Below are the code and all the weights of a small trained network. Each question names an input and a target symbol and asks about switching units off, where a switched-off unit gives its printed mean instead of its output.

import numpy as np


def w(rows, s, z=0):
    codes = np.array(rows[::2]) - 128.0
    scale = np.full(codes.shape[1], s)
    scale[-1] = z or s
    return codes * scale


def f(y):
    return y / 2 * (1 + np.tanh(0.7978845608 * (y + 0.044715 * y**3)))


def softmax(a):
    e = np.exp(a - a.max(-1, keepdims=True))
    return e / e.sum(-1, keepdims=True)


def log_softmax(a):
    a = a - a.max(-1, keepdims=True)
    return a - np.log(np.exp(a).sum(-1, keepdims=True))


def net(x, mask):
    ids = ['αβγεζηλμπστφψ'.index(c) for c in x.split()]
    T = len(ids)
    res = E[ids] + P[:T]
    u = 0
    for l in range(2):
        q, k, v = (res @ M[l].T for M in (Q, K, V))
        z = softmax(np.where(np.tri(T) > 0, q @ k.T / 4**0.5, -1e9)) @ v
        res = res + np.where(mask[u], z, O[l][:, -1]) @ O[l][:, :-1]
        u += 1
        y = f(res @ A[l][:, :-1].T + A[l][:, -1])
        res = res + np.where(mask[u : u + 8], y, B[l][:, -1]) @ B[l][:, :-1]
        u += 8
    return log_softmax(res[-1] @ U[:, :-1].T + U[:, -1])


Q, K, V, O, A, B = {}, {}, {}, {}, {}, {}
E = w([
[185,188,124],'α',
[209,91,20],'β',
[76,136,187],'γ',
[122,155,246],'ε',
[173,99,102],'ζ',
[182,121,5],'η',
[118,51,169],'λ',
[99,186,120],'μ',
[107,167,126],'π',
[203,37,162],'σ',
[184,121,129],'τ',
[106,94,184],'φ',
[112,135,167],'ψ',
],0.017)
P = w([
[104,67,121],'0',
[122,13,122],'1',
[106,58,89],'2',
[134,89,150],'3',
[167,102,169],'4',
[149,133,168],'5',
[164,142,189],'6',
[155,154,158],'7',
[120,186,154],'8',
[151,193,173],'9',
[124,217,135],'10',
[109,250,141],'11',
[126,254,161],'12',
],0.0087)
Q[0] = w([
[254,128,131],'L0H1',
[99,96,91],'L0H1',
[217,136,142],'L0H1',
[118,136,56],'L0H1',
],0.0086)
K[0] = w([
[154,174,96],'L0H1',
[115,162,41],'L0H1',
[106,157,115],'L0H1',
[106,11,122],'L0H1',
],0.013)
V[0] = w([
[164,88,74],'L0H1',
[157,123,141],'L0H1',
[109,109,1],'L0H1',
[193,160,180],'L0H1',
],0.0077)
O[0] = w([
[115,187,151,249],'L0H1',
[201,104,241,178],'L0H1',
[148,107,247,134],'L0H1',
[188,130,255,165],'L0H1',
],0.0072,0.0019)
A[0] = w([
[121,59,82,249],'L0N1',
[123,85,214,251],'L0N2',
[108,137,113,31],'L0N3',
[2,48,196,220],'L0N4',
[116,107,128,185],'L0N5',
[96,189,216,129],'L0N6',
[177,192,74,228],'L0N7',
[113,114,176,115],'L0N8',
],0.0094,0.0033)
B[0] = w([
[143,105,205,186],'L0N1',
[73,202,117,253],'L0N2',
[154,2,105,101],'L0N3',
[143,185,176,230],'L0N4',
[136,149,127,147],'L0N5',
[150,117,50,199],'L0N6',
[212,145,166,219],'L0N7',
[65,148,86,147],'L0N8',
],0.0087,0.005)
Q[1] = w([
[190,139,93],'L1H1',
[102,3,14],'L1H1',
[166,221,177],'L1H1',
[254,97,125],'L1H1',
],0.0071)
K[1] = w([
[202,108,102],'L1H1',
[75,43,181],'L1H1',
[152,236,2],'L1H1',
[91,223,52],'L1H1',
],0.0054)
V[1] = w([
[73,131,207],'L1H1',
[88,180,218],'L1H1',
[94,215,49],'L1H1',
[112,254,175],'L1H1',
],0.011)
O[1] = w([
[166,136,36,147],'L1H1',
[125,130,2,206],'L1H1',
[42,12,169,119],'L1H1',
[89,112,78,254],'L1H1',
],0.0092,0.0086)
A[1] = w([
[218,2,205,170],'L1N1',
[52,129,209,120],'L1N2',
[109,227,43,110],'L1N3',
[145,194,80,108],'L1N4',
[98,91,86,146],'L1N5',
[22,76,90,31],'L1N6',
[191,164,79,2],'L1N7',
[225,216,93,88],'L1N8',
],0.0089,0.0057)
B[1] = w([
[2,176,101,162],'L1N1',
[133,91,111,131],'L1N2',
[157,31,222,255],'L1N3',
[187,66,182,197],'L1N4',
[140,154,21,148],'L1N5',
[187,152,101,136],'L1N6',
[69,56,169,151],'L1N7',
[53,131,221,222],'L1N8',
],0.0068,0.0092)
U = w([
[81,134,127,24],'α',
[135,172,186,137],'β',
[200,106,86,145],'γ',
[179,130,74,174],'ε',
[146,134,152,148],'ζ',
[91,197,144,142],'η',
[96,37,163,93],'λ',
[75,152,82,218],'μ',
[108,138,99,162],'π',
[159,81,181,29],'σ',
[247,181,142,253],'τ',
[151,59,132,121],'φ',
[162,113,107,170],'ψ',
],0.014,0.0034)

Each question gives the input, a string of symbols that net reads in full, and the target symbol t.
The units are the heads (4 rows each of Q, K, V and O) and the neurons (one row each of A and B). Each row of codes is followed by its name. A weight is (code - 128) times the scale printed after its matrix; where a second scale follows, it is the last column's (O, A, B and U).
mask holds one flag per unit, layer by layer, with each layer's heads first. A switched-off unit (its flag False) gives its mean, the last column of its rows in O or B, instead of its output. The means were averaged over made-up inputs and are rounded, as every weight is.
A unit's drop is (log p(t) with every unit on - log p(t) with that unit switched off) / (log p(t) with every unit on - log p(t) with every unit switched off).
The circuit of an input: a set's keep is (log p(t) with only the set's units on - log p(t) with every unit switched off) / (log p(t) with every unit on - log p(t) with every unit switched off). Starting from the 12 units with the biggest drops (on a tie, the unit counted first), units are removed one at a time, each time the one whose removal leaves the highest keep (on an exact tie, the one counted first), for as long as the keep stays at least 0.8.
units of the circuit, in order: the units of the circuit, biggest drop first
k most important neurons: the k neurons with the biggest drops, biggest first
k most important neurons of layer l: the k neurons of layer l with the biggest drops, biggest first
drop when u is switched off: that unit's drop, to one decimal
input π γ λ π λ λ σ π γ γ μ μ λ, target μ: units of the circuit, in order	(L1H1; L1N5)
input σ λ μ, target λ: 3 most important neurons of layer 0	(L0N1; L0N4; L0N6)
input σ σ β τ λ β π π μ σ φ μ β, target μ: most important neuron of layer 1	(L1N1)
input σ α λ ψ η ζ η β, target β: units of the circuit, in order	(L1H1; L1N1; L0N7)
input η β γ, target β: units of the circuit, in order	(L1H1; L0N4)
input β β β β, target β: 2 most important neurons of layer 1	(L1N8; L1N1)
input φ λ β, target λ: 4 most important neurons of layer 0	(L0N4; L0N1; L0N2; L0N6)
input λ λ η, target λ: 2 most important neurons of layer 0	(L0N4; L0N1)
input τ φ β β β φ, target β: 2 most important neurons	(L0N4; L0N2)
input φ β μ β ζ φ β β λ, target β: units of the circuit, in order	(L1H1; L0N2)
input λ η β φ, target β: units of the circuit, in order	(L1H1; L0N2)
input λ λ β, target λ: 3 most important neurons of layer 0	(L0N4; L0N1; L0N2)
input α β β λ, target η: drop when L0N1 is switched off	0.0
input β σ β τ, target β: drop when L1H1 is switched off	0.7
input λ β σ, target β: drop when L1H1 is switched off	0.3
input γ γ γ, target γ: drop when L1H1 is switched off	0.6
input λ μ λ β η, target β: most important neuron	(L1N8)
